In the rows, zero is written as 128.
Facts:
{kodror,dagra,ploskom,stefar,flomur,plofim,plobo,sinos,sosuk} ω dofler
{refos,nepivo,fuvi,rofe} ω drudri
{ridepil,selan,skaplur,loskik,fuser,satel} ω skiklim
{kebe,fabriskon,migrilon,klukir,zufa,dodren,rusin} ω stupos
{pesel,biplom,gevo,klasku,pugos,saskam,notridren,ploral,kletrel} ω guklin
{butrim,stiste,kosen,drigre,plegas} ω satel
{nitru,katropli,dofler,guklin,setror,druzes,plusir,skuvas} ω zisok
{setina,stupok,tostan,nikim} ω kebe
{fleban,sapam,lofam,tivan,skopem} ω kebus
{tiflemor,studri,stiki} ω biklotro
{klufledim,kudru,sotridar} ω fuser
{giroguk,sudak,gapos,treflodrin,drupufak,gibis,grares,bafus} ω lipul
{kebus,zaplo,skistis,flinan,brobus,braske,stidre,klidrek,plotusis} ω plifan
{flavis,lukal,flabri,plikas,sadre} ω troflin
{klibri,vugri,flaklim} ω zufa
{mivar} ω stuna
{pludon,flenos,nuvur,klotrok,stavaber,beplimor,fliflim,degrin,plani,klaso} ω gibis
{trisi,breven} ω skuvas
{retu,niri,liremi,legum,safas,nidropen} ω viski
{topo,risko,troflin,biklotro,troza,teklin} ω lanu
{ragor,skofu,lale,skobelu,plamus} ω genon
{steger,plonu} ω migrilon
{dropaklok,bebrem,dufli,neskin} ω sudak
{rikon,lodrak,laplo,niras,zeris,pebik,flitri,katibra,zovos} ω gapos
{trusom,drudri,dreno,fligim,genon,zigrak,fofebi,viski,stiven,luvom} ω plutrer
{zestun,rufar} ω risko
{vatak,veplam,dreklis,grenak,kifen} ω flinan
{stekleka,pedre,drazir,drarefim,nove,drevu} ω braske
{tripok,zitri,stugefle,fegrur} ω plusir
{drupa,losuk,klestir,plivon} ω fluskubur
{klugas,notrum,zupi} ω nitru
kodror ρ [sinos]
fleban ρ [lofam]
flavis ρ [sadre]
katropli ρ [druzes]
ragor ρ [lale,skobelu]
vugri ρ [flaklim]
flenos ρ [nuvur]
klotrok ρ [degrin]
dropaklok ρ [bebrem]
trusom ρ [dreno,fofebi]
lukal ρ [flabri]
gevo ρ [kletrel]
stavaber ρ [nuvur,fliflim]
skofu ρ [ragor]
brobus ρ [plotusis]
klasku ρ [notridren,kletrel]
stekleka ρ [drazir]
drupufak ρ [bafus]
flomur ρ [stefar]
lofam ρ [sapam]
nepivo ρ [refos]
tripok ρ [fegrur]
lale ρ [ragor,skofu]
pedre ρ [drevu]
plikas ρ [flavis]
zitri ρ [stugefle]
dreno ρ [fligim,fofebi]
neskin ρ [dufli]
fligim ρ [luvom]
plofim ρ [plobo]
klidrek ρ [brobus]
pugos ρ [notridren]
niras ρ [laplo,katibra]
saskam ρ [kletrel]
stiki ρ [tiflemor,studri]
drarefim ρ [drazir]
zeris ρ [lodrak]
safas ρ [retu,nidropen]
bafus ρ [giroguk]
grenak ρ [dreklis]
sinos ρ [plofim]
plegas ρ [kosen]
rusin ρ [dodren]
flitri ρ [niras,pebik]
stiven ρ [fligim,fofebi]
rofe ρ [refos]
plivon ρ [klestir]
luvom ρ [trusom]
teklin ρ [troza]
zovos ρ [lodrak,niras,rikon]
{kodror,butrim,fleban,sapam,pludon,retu,ragor,skaplur,dufli,zestun,lukal,veplam,nepivo,lale,liremi,pedre,dreno,fuvi,breven,plonu,saskam,losuk,safas,stugefle,rusin,flitri,stiven,ploral,luvom,drevu} θ b
{refos,pesel,klibri,vugri,rikon,dagra,kosen,stefar,niri,laplo,neskin,dodren,plofim,pugos,tivan,plobo,zigrak,grenak,fofebi,plegas,zupi,sadre,klaso,nidropen} θ c
{ridepil,klufledim,katropli,studri,topo,dropaklok,skistis,brobus,klasku,stekleka,drupa,plikas,zitri,grares,rufar,tostan,notridren,pebik,klestir,druzes,fegrur,rofe,plivon,kletrel,kifen} θ e
{selan,setina,mivar,steger,klotrok,stiste,treflodrin,skofu,ploskom,lodrak,fliflim,flomur,stidre,klidrek,niras,stiki,legum,troza,drarefim} θ f
{tiflemor,flavis,trisi,zaplo,flaklim,bebrem,klukir,gevo,stavaber,kudru,stupok,beplimor,drupufak,loskik,flabri,degrin,setror,klugas,bafus,sinos,plotusis,nove,teklin} θ d
{giroguk,flenos,nuvur,biplom,trusom,vatak,lofam,tripok,drigre,dreklis,sotridar,drazir,fligim,plani,skobelu,nikim,zeris,notrum,sosuk,skopem,plamus,katibra,zovos} θ a

Known rows:
[123 116  96 124 139 127 111 114 141 126 109 140 115 129 132 116 181 177
 136 133 156 126 126 141 140  99 149 119 136] -> stiki
[121 134 127 130 134 137 102 129 143 123 131 113 134 138 125 119 154 181
 158 136 152 127 108 179 145 105 113 117 173] -> drazir
[104 152 115 111 136 140 116 109 147 123 141 136 129 145 132 118 166 165
 136 116 124 128 106 137 120 109 135 128 153] -> sinos
[126 115  96 115 137 131 110 105 135 134  97 121 125 142 137 127 161 177
 133 127 149 124 107 146 138 102 127 128 138] -> nepivo
[125 122 108 121 134 133 100 120 145 118 118 121 137 134 130 116 169 175
 143 145 143 130 119 164 142 106 143 127 135] -> grenak
[122 128 122 130 134 137 103 127 143 123 125 114 133 138 125 119 156 179
 155 138 151 127 109 174 146 104 116 117 168] -> dreklis
[117 125 110 121 136 134 106 112 141 126 108 115 126 141 132 124 151 173
 141 131 143 125 116 156 139 103 131 122 159] -> losuk
[116 127 130 136 139 125  95 112 146 125  20 117 114 135 119 106 114 180
 144 125 155 133 124 117 115  92 187 127 180] -> niras
[121 127 112 126 138 127 111 116 142 127 115 132 117 128 134 118 162 178
 142 127 158 126 123 151 137  97 138 116 158] -> setina
[123 129 118 120 133 132  99 122 146 119 122 119 138 134 131 117 157 176
 148 140 145 131 117 170 141 105 136 126 149] -> tivan
[120 134 124 126 135 138  98 124 143 122 128 113 137 139 128 120 155 179
 154 135 148 127 116 180 144 105 124 120 166] -> sapam
[108 128 122 126 124 130 100 119 140 117  91 131 105 128 139 118 135 164
 138 161 146 105 129 125 123  98 135 137 179] -> gibis
[122 136 120 136 118 142  97 121 145 115 137 126 133 119 127 114 175 173
 140 153 158 116 120 152 138 100 111 133 160] -> kebus
[123 127 114 124 132 136 103 123 143 121 123 114 135 137 130 116 155 176
 147 144 142 128 108 167 145 108 126 126 152] -> brobus
[119 125 111 122 136 134 106 112 141 127 109 114 127 141 132 124 151 174
 141 132 144 125 116 157 139 102 129 123 159] -> butrim
[110 135 109 123 138 136 118 105 145 126 124 112 124 143 128 122 159 166
 136 121 132 129 116 147 136 104 134 117 161] -> breven
[118 147 125 117 136 130 106 116 143 126 120 113 129 136 140 123 140 176
 146 130 145 127 112 162 131 103 125 126 169] -> sadre
[126 130 111 110 136 126 112 106 138 134 103 120 128 138 144 127 139 178
 137 121 151 129 102 152 130 101 125 131 151] -> niri
[105 156 114 133 123 140 125 100 148 122 150 121 118 126 129 116 172 159
 125 127 136 121 117 118 123  99 115 126 169] -> guklin
[121 129 104 117 135 130 107 111 142 123 106 119 127 135 136 120 161 171
 134 139 141 126 118 147 136 103 140 130 142] -> vugri
[125 138 112 123 120 133 111 103 136 132 117 129 121 124 142 124 155 175
 128 132 163 114 104 130 126  95  98 138 163] -> plutrer

Rows:
No name comes twice in this set of rows, the named rows included.
[114 117 108 113 138 126 105 116 141 120  84 124 116 140 139 120 142 168
 140 149 136 122 124 141 131 105 159 130 149] -> neskin
[107 156 123 118 138 133 122 106 149 126 139 111 126 140 135 120 145 166
 141 115 129 134 112 150 126 105 134 118 170] -> stefar
[115 110 112 132 136 129  98 111 142 123  27 109 116 145 117 112 127 171
 139 144 142 126 115 117 127  99 169 131 166] -> zeris
[128 121 108 119 139 123 116 110 137 137 106 136 116 132 141 123 153 184
 140 113 166 129 111 149 133  96 129 119 152] -> legum
[112 123  97 127 137 135 124 106 144 126 121 117 119 143 123 119 175 164
 133 128 133 129 112 133 139 105 133 117 148] -> tripok
[115 111 104 117 136 128 106 119 139 121  85 119 115 142 136 119 137 168
 139 154 133 121 117 139 137 107 149 130 152] -> dropaklok
[119 123 108 126 134 132 110 115 140 127 109 115 123 138 129 122 156 173
 141 137 147 123 110 150 142 102 120 122 163] -> nikim
[119 123 109 114 128 136 106 109 142 121 110 128 129 139 135 121 156 168
 137 138 140 124 113 145 127 105 139 136 138] -> teklin
[115 105 106 121 142 122 107 122 140 122  83 142 102 135 136 116 152 173
 144 143 150 121 135 138 134 100 169 120 151] -> klotrok
[111 109 113 122 138 127 106 123 139 124  81 121 109 145 133 121 133 169
 148 148 141 118 119 144 136 104 143 122 170] -> plani
[109 119 125 111 131 130 101 118 141 118  87 129 117 144 140 122 121 165
 148 145 135 119 121 145 119 106 154 136 161] -> beplimor
[122 121 114 125 134 138  99 121 144 120 119 115 137 138 125 119 163 176
 148 139 147 127 118 172 146 105 131 121 153] -> veplam

Now the same things, written a new way:
Known rows:
[108 129 141 121 103 116 123 130 112 123 122 127 108 132 114 103 116 136
 132 109 129 130 124 124 131 141 141 131 129 110 127 149 130] -> nove
[177 132 105  82  71  95  84 110 123 118 133 127  84 117 170 204 156  92
 142 186 138 141 125 140 130 113 116 135 130 149 149 147 162] -> plobo
[143 108 114 140 116 134 156  90 143 125 108  74 131 152 165 144  84 149
 118 160 122 139 134 148 126 126  83 116 165 164 143 128  97] -> zovos
[152 109  91 107 125 130 131  80 142 138 109  78 132 116 185 156  80 141
 122 163 128 140 114 141 140 138  79 101 149 122 139 157  80] -> klotrok
[141 112 100 130 134 133 161  87 142 134  99  79 128 142 169 136  90 154
 126 161 129 139 124 153 125 128  89 112 162 161 143 141  94] -> flenos
[136 145 100 122  78 116  92 143 136 115 131 132 114 135 103 155 154  83
 105 130 112 136 100 134 156 141 146 124 122 142 146 137 151] -> kletrel
[130 141 135 118 105 131 101 132 186 154  94 130 132 151 114 123 141 154
  72 122 104 121 102 125 108 129 139 122 117 156 121 134 123] -> saskam
[105 120 116 120 133 130 111 135 115 141 143 125 117 128 122 128 119 124
  98 115 133 136 124 113 136 131 143 137 129 128 122 148 112] -> tostan
[129 122 130 129 110 124 130 129 122 125 120 121 110 130 125 123 110 109
 126 126 138 128 132 124 121 136 133 129 132 122 132 143 109] -> stupok
[179 124 117 145 247 169 192 104 126 123 150 139 222 126 121 139 140 129
 158 151 133 112 150 168 135 126  70 124 127 120 130  57 107] -> gibis
[161 127 104 126  79 139 123  90 139 124 118 108  75 128 155 158 131 109
 115 163 132 128 115 135 130 132 126 120 140 159 146 140 130] -> klugas
[111 121 129 121 105 123 117 121 146 137 104 116 105 101 143 113 103 137
 126 118 130 122 133  97 104 138 125 112 128  97 127 166  81] -> klidrek
[116 134  85 163 112 141 135 125 178 149  87 116  98 124 132 108 134 129
  93 111 127 108  98 128 127 130 154 113 137 156 135 142  86] -> zitri
[141 148 104  57  96 111  74 138 130 112 130 145 125 126 102 177 156  88
 125 146 129 156 105 140 136 153 139 128 107 119 143 169 158] -> fegrur
[105 124 126 151 108 150 144 107 121 131 107  97  91 127 164 140  91 129
 157 149 142 159 126 124 119 129 146 122 146 176 126 142 167] -> luvom
[116 123 137 130  97  96 125 144 121 127 118 126  99 118 154 122 111 131
 154 126 137 125 149 110 113 117 126 129 137 115 128 145 123] -> zigrak
[126 114 145  82 112  97  96 129 138 149 130 128 128 125 149 132 123 171
 102 135 123 124 140 107  99 110 112 137 129 106 114 151  91] -> plegas
[103 130 118 116 113 123 119 135 125 129 128 127 132 134 117 121 116 129
 112 110 123 134 118 122 142 143 141 128 127 120 128 148 125] -> ridepil
[108 125 134  95 169 129 112 123 151 162 104 131 131 125 132 120 121 171
 103 121 137 148 117 124  89 123 152 132 119 140 105 164 117] -> rusin
[130 140 167 145 166 182 188 105 118 118 142 165 153 100 127 112 152 142
 185 140 146 102 172 116  94 124 129 135 109 111 117  67 154] -> plifan
[151 142 152 150 178 181 180 106 132 124 143 161 161 105 120 123 160 134
 170 144 147 100 160 124 106 121 119 134 115 119 123  58 143] -> skiklim

Rows:
No name comes twice in this set of rows, the named rows included.
[106 113 170  93 119 132 102 132 147 157 137 124 148 149 124 137  98 156
  68 136 115 137 140 103  89 132 121 137 126 141 104 134 125] -> lukal
[123 121 127 128 121  98 132 136 156 142  90 120 111 113 145 114 124 150
 135 121 136 123 132 117 100 111 117 117 138 117 130 163  83] -> vugri
[103 124  83 167 165 119 127 145 101 130 136 122  94 114 126 112 129 100
 126  90 147 136  99 139 169 118 170 136 135 145 127 149 120] -> klestir
[140 152  82  96 117 113  95 140 132 116 111 139 109 120 106 149 166  90
 131 129 137 147  83 149 152 139 162 125 114 133 144 172 149] -> druzes
[ 91 134  91 156 134 137 142 123 152 143  83 111 115 121 128  80 120 161
 113  89 128 122  94 130 142 138 159 115 137 132 128 155  93] -> plivon
[107 121 166 133  52 111 126 135 146 123 118 114 127 137 144 110 104 165
 125 129 105 117 150  99 114 124 102 119 139 112 126 127 122] -> grenak
[111 133 112 100 126 116  98 133  87 119 159 136 123 130 117 138 130 116
 124 114 131 149 108 135 169 139 154 140 122 122 127 144 157] -> studri
[ 85 130 124 140  97 140 133 120 147 139 106 113 127 130 127  88 104 164
 107 102 124 120 117 106 125 147 142 120 134 124 121 148 103] -> rofe

The same things again, as new rows of numbers:
Known rows:
[152 129 123 135 121 133 164 115 114 136 153 148 157 136 140 122 140 141
 137 143 134 116 104 106 136  70 144 131 130 127] -> retu
[136 138 120 131 116 127 157 129 116 126 141 129 136 127 125 137 126 128
 145 144 133 121 116 125 134 101 137 128 135 126] -> selan
[146 136 106 125 134 150 217 155 167 122 149 114 158 112 175 108 125 157
 106 130 119 146 104 132 136 137 134 134 153  79] -> stiven
[120 136 120 134 133 109 163 121 113 123 136  99 121 141 135 140 126 124
 115 140 160  93  96 116 155 124 139 134 132 134] -> pludon
[ 88 155 120 148 124 139 128  97 118 139 207 150 123  92 149 145 115 139
 121 157 104 161 152 231  85 118 110 138 151 167] -> plifan
[124 136 115 130 133 111 161 127 110 118 143  99 122 132 125 144 124 122
 131 142 156  93  98 116 146 124 143 130 135 135] -> treflodrin
[126 135 144 143 150  94 130 120 131 133 115  64 136 135 151 144 142 169
 118 148 112  84 108  99 160 190 159 124 140 167] -> rikon
[163 153 142 137  95 149 139 125 125 149 115  51 126 143 129 123  97  98
 117 119 145  92 160 111 128  85 139 134 146 112] -> gevo
[119 135 123 139 124 134 147 115 133 132 129 129 137 140 113 134 130 126
 126 152 128 157 138 153 133 128 127 125 132 123] -> vatak
[124 137 118 132 109 129 160 121 122 125 129 150 136 127 115 142 115 126
 142 151 122 134 132 152 127 127 121 125 127 132] -> stidre
[124 138 128 135 103 132 158 112 118 131 123 153 134 136 119 136 123 131
 127 149 122 136 127 160 135 126 115 128 126 129] -> brobus
[155 136 139 137 111 156  88 125 107 138 130 126 124 157 132 132 128 150
 143 140 148 163 123 107 141 130 150 133 145 124] -> plobo
[122 131 149 143 147 125 195 124 109 132 130 154 155  94 143 143 169 121
 137 125 145 118 118  85 119  60 127 132 119  96] -> ragor
[111 156 121 145 137 136 123 111 108 141 228 112 125  92 169 135 135 146
 127 143 126 134 122 179  97  73 140 144 167 156] -> troflin
[132 173 154 142 117 154  61 150  87 146 216 107  98 110 183 141 123 147
 154 125 130 201 137 150 102  54 152 152 181 146] -> zisok
[121 143 118 133  96 128 166 118 135 132 117 139 132 128 125 136 123 129
 132 149 133 131 129 160 140 109 113 131 131 120] -> fleban
[144 151 131 127  96 138 131 151 116 129 126 116 120 130 131 140 123 129
 162 135 140 150 126 119 141  85 138 134 148 110] -> flomur
[146 123 113 132 170 156 189 148 153 122 170 122 166 133 163 106 129 157
  98 134 112 178 109 116 125 162 153 127 146  94] -> fligim
[130 136 123 137 130 133 144 122 128 132 140 113 138 140 124 130 140 129
 129 146 138 144 125 128 139 107 141 128 139 118] -> sotridar
[144 153 143 130  93 140 132 144 114 135 120 116 117 137 138 133 129 134
 146 132 140 149 123 125 148  86 134 136 148 108] -> katropli
[112 147 129 137 140  87 153 136 151 129 116  43 130 129 143 142 148 146
 120 148 119  97 114 121 168 142 152 126 150 144] -> zeris

Rows:
No name comes twice in this set of rows, the named rows included.
[124 131 142 140 148 126 193 129 106 126 138 149 154  87 132 147 168 118
 150 127 142 116 119  85 113  63 132 129 122  97] -> skofu
[148 147 136 129 104 137 126 148 106 129 133 128 123 137 132 140 118 129
 159 134 136 155 124 110 137  92 142 132 142 120] -> ploskom
[119 139 103 131 129 117 143 120 134 124 140  69 117 151 117 132 136 127
 118 151 169 109 101 136 164 119 147 132 149 123] -> flenos
[124 137 127 133 130 113 161 120 106 123 137 100 120 140 130 137 130 126
 114 139 153  93  95 120 153 128 139 132 134 132] -> grares
[142 144 136 133 106 134 136 136 113 134 129 129 126 140 141 135 123 133
 141 135 138 147 121 117 143  91 136 135 137 122] -> breven
[145 147 142 132 101 137 126 143 110 136 125 130 123 144 142 135 121 133
 145 133 139 157 123 112 144  89 137 136 139 120] -> ploral
[143 133 118 136 131 137 158 119 136 136 150 114 154 132 129 120 154 135
 133 145 137 129 118 116 137  76 149 128 142 111] -> plamus
[141 150 138 130  96 137 140 139 117 134 123 117 121 136 135 133 131 133
 142 135 139 139 120 129 147  88 132 135 146 110] -> zitri
[122 146 136 134 134  73 158 141 131 125 120  67 135 122 152 150 133 154
 138 147  97  77 106 106 163 151 155 123 140 170] -> niras
[139 133 123 133 122 129 150 124 105 126 148 144 139 134 125 137 123 130
 144 144 131 126 114 117 129 107 141 127 129 137] -> troza
[145 141 120 129 102 134 176 122 131 135 136 120 146 121 135 121 151 140
 137 142 137 101 107 130 145  66 134 132 144 105] -> rofe
[127 137 139 136 146  79 149 135 112 124 133  90 137 134 147 149 127 151
 134 146 101  87 101  95 155 157 160 122 131 180] -> lodrak
[118 138 143 142 157  81 139 131 131 131 127  64 139 141 148 143 143 153
 118 149 102 108 112 101 163 161 163 121 139 170] -> katibra
[121 134 145 142 141 125 198 125 116 133 126 145 153  90 143 142 170 121
 137 125 147 115 119  90 122  56 124 133 124  90] -> lale

